Here is a tiny trained network, its code and every weight. The questions are about switching its units off for an input and a target symbol, where a switched-off unit gives its printed mean instead of its output.

import numpy as np


def w(rows, s, z=0):
    codes = np.array(rows[::2]) - 128.0
    scale = np.full(codes.shape[1], s)
    scale[-1] = z or s
    return codes * scale


def f(y):
    return np.maximum(y, 0)


def softmax(a):
    e = np.exp(a - a.max(-1, keepdims=True))
    return e / e.sum(-1, keepdims=True)


def log_softmax(a):
    a = a - a.max(-1, keepdims=True)
    return a - np.log(np.exp(a).sum(-1, keepdims=True))


def net(x, mask):
    ids = ['αβγεηθλμξστφψω'.index(c) for c in x.split()]
    T = len(ids)
    res = E[ids] + P[:T]
    r = res
    for j in range(3):
        rows = slice(4 * j, 4 * j + 4)
        q, k, v = (r @ M[0][rows].T for M in (Q, K, V))
        z = softmax(np.where(np.tri(T) > 0, q @ k.T / 4**0.5, -1e9)) @ v
        o = O[0][rows]
        res = res + np.where(mask[j], z, o[:, -1]) @ o[:, :-1]
    y = f(res @ A[0][:, :-1].T + A[0][:, -1])
    res = res + np.where(mask[3:27], y, B[0][:, -1]) @ B[0][:, :-1]
    return log_softmax(res[-1] @ U[:, :-1].T + U[:, -1])


Q, K, V, O, A, B = {}, {}, {}, {}, {}, {}
E = w([
[84,137,132,16,1,103],'α',
[129,64,115,122,20,78],'β',
[61,199,174,46,93,104],'γ',
[83,89,234,44,97,77],'ε',
[137,200,18,39,33,77],'η',
[112,84,134,228,159,55],'θ',
[59,197,137,131,150,73],'λ',
[141,81,73,148,95,26],'μ',
[119,78,167,121,153,55],'ξ',
[83,173,76,228,142,27],'σ',
[119,169,49,137,31,86],'τ',
[127,96,158,3,61,87],'φ',
[119,194,35,118,115,56],'ψ',
[127,1,173,231,129,39],'ω',
],0.0094)
P = w([
[118,80,121,124,148,167],'0',
[33,174,254,221,90,116],'1',
[205,216,178,117,114,78],'2',
[73,102,92,93,149,82],'3',
[113,93,70,221,22,109],'4',
[204,158,126,138,131,93],'5',
[68,111,53,130,169,44],'6',
],0.018)
Q[0] = w([
[171,145,97,173,142,126],'h0',
[137,146,122,134,126,148],'h0',
[105,49,62,101,77,115],'h0',
[57,122,103,127,27,111],'h0',
[147,148,150,239,1,157],'h1',
[30,111,125,111,146,36],'h1',
[97,156,196,143,117,171],'h1',
[173,114,123,192,187,134],'h1',
[247,142,172,186,60,225],'h2',
[161,140,116,131,196,141],'h2',
[103,119,91,214,45,145],'h2',
[65,170,151,161,86,98],'h2',
],0.0096)
K[0] = w([
[136,143,123,131,116,118],'h0',
[128,117,140,119,98,120],'h0',
[73,107,103,122,129,86],'h0',
[117,116,97,108,160,128],'h0',
[75,114,80,99,164,2],'h1',
[123,96,96,113,181,203],'h1',
[108,106,120,105,62,90],'h1',
[171,136,121,138,113,93],'h1',
[128,170,152,128,99,34],'h2',
[131,149,132,139,121,140],'h2',
[87,131,104,99,157,97],'h2',
[139,118,106,118,150,117],'h2',
],0.016)
V[0] = w([
[58,135,65,113,109,102],'h0',
[107,166,200,164,87,114],'h0',
[112,120,154,55,135,168],'h0',
[53,103,164,170,105,105],'h0',
[138,83,97,227,95,133],'h1',
[172,181,112,146,203,150],'h1',
[165,129,77,61,32,165],'h1',
[124,167,38,185,69,96],'h1',
[155,114,228,136,145,135],'h2',
[156,125,158,56,38,218],'h2',
[17,245,162,144,116,180],'h2',
[137,155,95,59,240,97],'h2',
],0.012)
O[0] = w([
[153,117,181,128,117,185,254],'h0',
[183,149,94,106,67,133,139],'h0',
[122,145,103,184,143,111,84],'h0',
[133,154,115,120,99,198,225],'h0',
[176,119,164,123,181,192,148],'h1',
[73,164,161,100,161,96,36],'h1',
[178,88,142,168,96,8,89],'h1',
[166,168,183,156,141,128,139],'h1',
[136,128,18,96,98,176,104],'h2',
[151,86,97,123,71,95,65],'h2',
[74,219,141,133,27,136,102],'h2',
[46,137,133,88,188,54,115],'h2',
],0.012,0.0075)
A[0] = w([
[113,61,124,149,77,147,154],'n0',
[137,153,106,171,66,139,103],'n1',
[36,142,154,213,159,178,103],'n2',
[98,178,142,130,137,164,161],'n3',
[166,136,163,184,59,113,90],'n4',
[229,165,123,171,133,47,119],'n5',
[186,111,59,50,159,152,154],'n6',
[103,124,161,160,113,70,9],'n7',
[112,78,163,135,132,120,165],'n8',
[173,174,132,117,156,191,110],'n9',
[155,140,83,120,52,73,144],'n10',
[147,68,158,83,121,161,123],'n11',
[150,102,136,121,167,117,117],'n12',
[106,183,127,150,120,120,110],'n13',
[11,107,139,107,93,79,142],'n14',
[113,100,133,219,161,158,152],'n15',
[143,152,82,146,124,79,169],'n16',
[137,135,111,49,177,43,141],'n17',
[212,159,119,130,79,145,140],'n18',
[173,167,169,92,153,148,146],'n19',
[125,201,199,156,76,119,62],'n20',
[31,121,81,110,155,173,142],'n21',
[152,169,231,167,95,128,177],'n22',
[84,165,200,163,153,125,104],'n23',
],0.011,0.012)
B[0] = w([
[102,169,126,118,113,100,189],'n0',
[91,108,175,157,170,146,185],'n1',
[182,66,126,87,103,123,203],'n2',
[210,122,144,88,98,91,197],'n3',
[153,164,133,51,208,113,194],'n4',
[133,123,122,89,57,175,184],'n5',
[190,154,114,165,162,226,196],'n6',
[245,140,170,44,102,176,146],'n7',
[161,195,120,109,142,110,182],'n8',
[105,58,181,152,96,125,209],'n9',
[132,80,178,187,171,164,204],'n10',
[131,152,109,127,158,109,176],'n11',
[110,169,89,183,93,104,154],'n12',
[142,92,143,157,112,126,157],'n13',
[162,62,81,168,134,77,179],'n14',
[81,144,126,58,118,107,198],'n15',
[126,116,202,132,120,165,159],'n16',
[108,156,160,199,112,216,140],'n17',
[71,160,124,104,110,3,218],'n18',
[105,82,155,160,139,55,200],'n19',
[228,70,77,116,190,215,198],'n20',
[67,170,130,63,57,123,188],'n21',
[64,172,72,188,85,200,249],'n22',
[61,138,57,148,227,103,193],'n23',
],0.0076,0.02)
U = w([
[137,160,236,123,66,195,194],'α',
[74,240,158,118,86,135,239],'β',
[143,72,155,191,122,166,89],'γ',
[26,93,159,158,75,138,93],'ε',
[202,138,118,33,144,125,152],'η',
[42,112,247,43,157,146,128],'θ',
[109,106,64,103,71,193,74],'λ',
[38,179,157,162,178,121,161],'μ',
[92,133,120,9,103,98,146],'ξ',
[80,91,182,150,152,253,2],'σ',
[80,223,120,65,138,201,106],'τ',
[148,55,207,67,138,84,121],'φ',
[151,115,173,104,226,131,153],'ψ',
[152,77,193,12,117,191,56],'ω',
],0.0062,0.0069)

Each question gives the input, a string of symbols that net reads in full, and the target symbol t.
The units are the heads (4 rows each of Q, K, V and O) and the neurons (one row each of A and B). Each row of codes is followed by its name. A weight is (code - 128) times the scale printed after its matrix; where a second scale follows, it is the last column's (O, A, B and U).
mask holds one flag per unit, heads first, then neurons. A switched-off unit (its flag False) gives its mean, the last column of its rows in O or B, instead of its output. The means were averaged over made-up inputs and are rounded, as every weight is.
A unit's drop is (log p(t) with every unit on - log p(t) with that unit switched off) / (log p(t) with every unit on - log p(t) with every unit switched off).
The circuit of an input: a set's keep is (log p(t) with only the set's units on - log p(t) with every unit switched off) / (log p(t) with every unit on - log p(t) with every unit switched off). Starting from the 12 units with the biggest drops (on a tie, the unit counted first), units are removed one at a time, each time the one whose removal leaves the highest keep (on an exact tie, the one counted first), for as long as the keep stays at least 0.8.
units of the circuit, in order: the units of the circuit, biggest drop first
most important unit: the unit with the biggest drop
k most important neurons: the k neurons with the biggest drops, biggest first
which heads matter: for each layer, one digit per head in row order, 1 if its drop is at least 0.15 and else 0, layers parted by /
input λ ε μ σ λ γ γ, target ξ: most important neuron	(n21)
input σ ξ τ α, target θ: units of the circuit, in order	(h1 h2 n19)
input σ μ ξ τ ξ θ, target α: units of the circuit, in order	(n23 h2)
input γ ω μ σ β, target σ: which heads matter	111
input ε σ τ, target α: units of the circuit, in order	(n9 h2 h1)
input β σ μ μ τ γ φ, target η: which heads matter	011
input α σ α λ, target φ: units of the circuit, in order	(h1 n22)
input ξ ε φ β λ, target β: which heads matter	010
input λ β λ γ η σ λ, target ξ: which heads matter	011
input γ θ τ μ, target ε: units of the circuit, in order	(h1 h2 n10)
input η α τ γ σ, target γ: 2 most important neurons	(n14 n20)
input λ μ α ξ β η, target α: units of the circuit, in order	(n23 h2)
input ε ε γ σ, target λ: which heads matter	011
input ω λ σ σ γ λ ξ, target σ: units of the circuit, in order	(h2 n6 h1)
input ε σ ε μ λ, target μ: units of the circuit, in order	(h2 n23)
input σ μ τ τ φ μ α, target θ: which heads matter	011
input λ β α σ ε γ η, target ξ: which heads matter	111
input μ ε ψ θ, target ψ: which heads matter	011
input ω σ τ μ ψ, target μ: units of the circuit, in order	(h2 n20)
input μ σ μ ε σ, target ε: units of the circuit, in order	(h1 n20 n6)
input τ α φ ε ψ θ ψ, target β: which heads matter	111
input σ α σ β ξ η σ, target θ: most important unit	h1
input μ φ σ λ, target ψ: units of the circuit, in order	(h2)
input η β ε λ λ, target λ: 3 most important neurons	(n2 n20 n22)
input λ ε ξ τ μ, target τ: 2 most important neurons	(n22 n4)
input σ λ μ σ λ, target σ: which heads matter	111
